Below is a small trained network, with its code and all its weights. Each question gives an input and a class and asks what happens when units are switched off, that is, made to give their printed mean instead of their output.

import numpy as np


def w(rows, s, z=0):
    codes = np.array(rows[::2]) - 128.0
    scale = np.full(codes.shape[1], s)
    scale[-1] = z or s
    return codes * scale


def norm(h):
    return h / np.sqrt((h * h).mean(-1, keepdims=True) + 1e-5)


def f(y):
    return y / 2 * (1 + np.tanh(0.7978845608 * (y + 0.044715 * y**3)))


def log_softmax(a):
    a = a - a.max(-1, keepdims=True)
    return a - np.log(np.exp(a).sum(-1, keepdims=True))


def net(x, mask):
    res = np.array(x, float).reshape(1, 8) / 4 @ E
    u = 0
    for l in range(4):
        y = f(norm(res) @ A[l][:, :-1].T + A[l][:, -1])
        res = res + np.where(mask[u : u + 8], y, B[l][:, -1]) @ B[l][:, :-1]
        u += 8
    return log_softmax(norm(res)[-1] @ U[:, :-1].T + U[:, -1])


A, B = {}, {}
E = w([
[60,158,2,103,123],'x0',
[198,126,81,134,215],'x1',
[99,174,165,89,203],'x2',
[178,226,131,136,88],'x3',
[128,128,128,128,125],'x4',
[127,126,126,127,128],'x5',
[131,128,127,127,128],'x6',
[128,126,126,124,127],'x7',
],0.0069)
A[0] = w([
[216,68,100,163,9,8],'0.n0',
[168,89,19,254,41,108],'0.n1',
[155,29,97,189,46,95],'0.n2',
[170,171,74,133,113,138],'0.n3',
[88,101,173,185,98,49],'0.n4',
[200,163,112,155,196,196],'0.n5',
[184,88,82,166,219,88],'0.n6',
[93,128,167,68,121,254],'0.n7',
],0.0074,0.0032)
B[0] = w([
[118,192,169,183,161,181],'0.n0',
[100,186,148,131,202,255],'0.n1',
[104,147,185,170,238,203],'0.n2',
[199,108,143,125,135,179],'0.n3',
[219,103,90,62,36,132],'0.n4',
[159,51,111,249,92,221],'0.n5',
[221,89,89,129,63,190],'0.n6',
[218,144,100,255,173,216],'0.n7',
],0.0065,0.0038)
A[1] = w([
[43,81,154,106,3,37],'1.n0',
[140,125,92,79,202,182],'1.n1',
[45,151,202,113,37,132],'1.n2',
[85,2,124,52,159,20],'1.n3',
[152,70,134,135,121,37],'1.n4',
[110,76,107,131,105,180],'1.n5',
[33,175,190,93,164,194],'1.n6',
[218,104,162,175,100,249],'1.n7',
],0.0084,0.002)
B[1] = w([
[206,95,24,152,163,139],'1.n0',
[130,120,186,210,131,157],'1.n1',
[220,67,50,255,164,167],'1.n2',
[51,55,128,141,51,144],'1.n3',
[159,152,78,161,92,135],'1.n4',
[161,199,170,117,70,134],'1.n5',
[176,124,89,205,166,175],'1.n6',
[31,128,121,142,89,253],'1.n7',
],0.0081,0.006)
A[2] = w([
[227,118,110,92,173,108],'2.n0',
[119,64,87,154,107,208],'2.n1',
[108,159,150,103,206,163],'2.n2',
[189,75,96,84,138,4],'2.n3',
[97,164,60,118,148,145],'2.n4',
[157,198,121,118,138,170],'2.n5',
[94,138,59,59,159,102],'2.n6',
[208,250,137,118,59,110],'2.n7',
],0.011,0.0032)
B[2] = w([
[132,93,139,155,105,131],'2.n0',
[106,181,138,125,108,254],'2.n1',
[114,225,108,164,184,157],'2.n2',
[131,135,86,178,147,111],'2.n3',
[155,180,214,57,55,200],'2.n4',
[96,97,96,137,176,179],'2.n5',
[142,132,103,96,41,139],'2.n6',
[43,2,145,127,126,206],'2.n7',
],0.0088,0.0051)
A[3] = w([
[179,102,187,148,134,136],'3.n0',
[76,174,75,125,116,81],'3.n1',
[151,115,245,120,105,22],'3.n2',
[64,124,164,157,79,189],'3.n3',
[162,186,166,157,103,141],'3.n4',
[159,139,144,136,82,214],'3.n5',
[80,152,165,179,124,137],'3.n6',
[144,117,162,116,60,253],'3.n7',
],0.012,0.0025)
B[3] = w([
[204,215,165,79,35,172],'3.n0',
[178,181,238,168,110,170],'3.n1',
[129,235,120,59,62,160],'3.n2',
[104,51,94,70,205,254],'3.n3',
[93,170,6,117,178,175],'3.n4',
[139,141,12,16,158,161],'3.n5',
[137,149,74,47,210,247],'3.n6',
[167,252,55,7,238,174],'3.n7',
],0.0044,0.0073)
U = w([
[150,134,132,119,126,253],'0',
[155,138,129,118,136,202],'1',
[144,169,221,186,153,65],'2',
[242,98,114,169,30,69],'3',
[151,128,123,89,142,102],'4',
[88,56,193,116,61,52],'5',
[166,213,205,58,1,75],'6',
],0.013,0.005)

Each question gives the input, the list of numbers given to net, and the class t.
The units are the neurons (one row each of A and B). Each row of codes is followed by its name. A weight is (code - 128) times the scale printed after its matrix; where a second scale follows, it is the last column's (A, B and U).
mask holds one flag per neuron, layer by layer. A switched-off neuron (its flag False) gives its mean, the last column of its row in B, instead of its output. The means were averaged over made-up inputs and are rounded, as every weight is.
A unit's drop is (log p(t) with every unit on - log p(t) with that unit switched off) / (log p(t) with every unit on - log p(t) with every unit switched off).
The circuit of an input: a set's keep is (log p(t) with only the set's units on - log p(t) with every unit switched off) / (log p(t) with every unit on - log p(t) with every unit switched off). Starting from the 12 units with the biggest drops (on a tie, the unit counted first), units are removed one at a time, each time the one whose removal leaves the highest keep (on an exact tie, the one counted first), for as long as the keep stays at least 0.8.
units of the circuit, in order: the units of the circuit, biggest drop first
unit that matters most: the unit with the biggest drop
k most important neurons: the k neurons with the biggest drops, biggest first
k most important neurons of layer l: the k neurons of layer l with the biggest drops, biggest first
input [0,8,7,0,2,0,-5,3], class 3: unit that matters most	0.n6
input [-8,-8,1,-7,-6,3,-6,-1], class 3: 4 most important neurons	(1.n2 1.n0 2.n4 2.n7)
input [-8,5,-5,-7,-2,-7,-7,-7], class 6: 2 most important neurons of layer 2	(2.n7 2.n5)
input [-6,2,5,8,-2,3,-5,-6], class 5: 2 most important neurons	(2.n7 0.n2)
input [3,5,7,-4,-4,3,6,4], class 2: 3 most important neurons of layer 1	(1.n1 1.n7 1.n2)
input [6,3,7,-6,6,-3,-5,2], class 2: 2 most important neurons of layer 1	(1.n1 1.n7)
input [8,-4,4,-2,5,5,2,-5], class 6: 2 most important neurons of layer 2	(2.n4 2.n6)
input [-7,-6,4,7,-5,8,5,-6], class 0: 4 most important neurons	(3.n3 3.n7 2.n4 3.n6)
input [-1,3,-8,-7,2,-1,-7,4], class 2: units of the circuit, in order	(0.n2 0.n1 0.n0)
input [3,-7,7,-5,-6,2,-5,5], class 2: units of the circuit, in order	(0.n7 3.n5)
input [-6,5,-7,3,6,-5,0,-3], class 2: 4 most important neurons	(0.n0 0.n2 2.n4 0.n1)
input [5,1,1,-7,-2,-4,-5,5], class 5: 2 most important neurons	(1.n3 1.n1)
input [6,-3,7,-3,2,1,0,5], class 2: units of the circuit, in order	(1.n1 3.n1 3.n5 2.n2)
input [-4,-1,-3,1,-2,5,6,-4], class 4: unit that matters most	3.n6
input [5,-4,8,-8,-6,-7,-7,-3], class 2: 2 most important neurons	(0.n7 1.n6)
input [-8,-8,3,8,2,-3,-4,-4], class 3: 3 most important neurons of layer 2	(2.n4 2.n1 2.n7)
input [-6,1,5,2,-6,-4,3,5], class 6: 3 most important neurons of layer 2	(2.n5 2.n7 2.n1)
input [-7,5,4,2,0,5,1,-3], class 6: units of the circuit, in order	(3.n0 3.n2)
input [-7,-2,2,-2,-5,-1,6,2], class 6: 2 most important neurons	(3.n2 3.n0)
input [-7,-5,-4,8,-2,5,-3,-5], class 5: units of the circuit, in order	(2.n7)
input [7,7,4,-6,6,-4,4,-6], class 3: 2 most important neurons	(0.n6 1.n7)
input [-4,-2,-8,7,-4,-7,4,-8], class 1: 3 most important neurons of layer 3	(3.n6 3.n3 3.n1)
input [-5,-8,3,-3,-7,-1,-2,4], class 3: 2 most important neurons	(1.n2 1.n0)
input [2,-6,-3,-6,-6,-2,3,-2], class 3: 2 most important neurons of layer 0	(0.n4 0.n5)
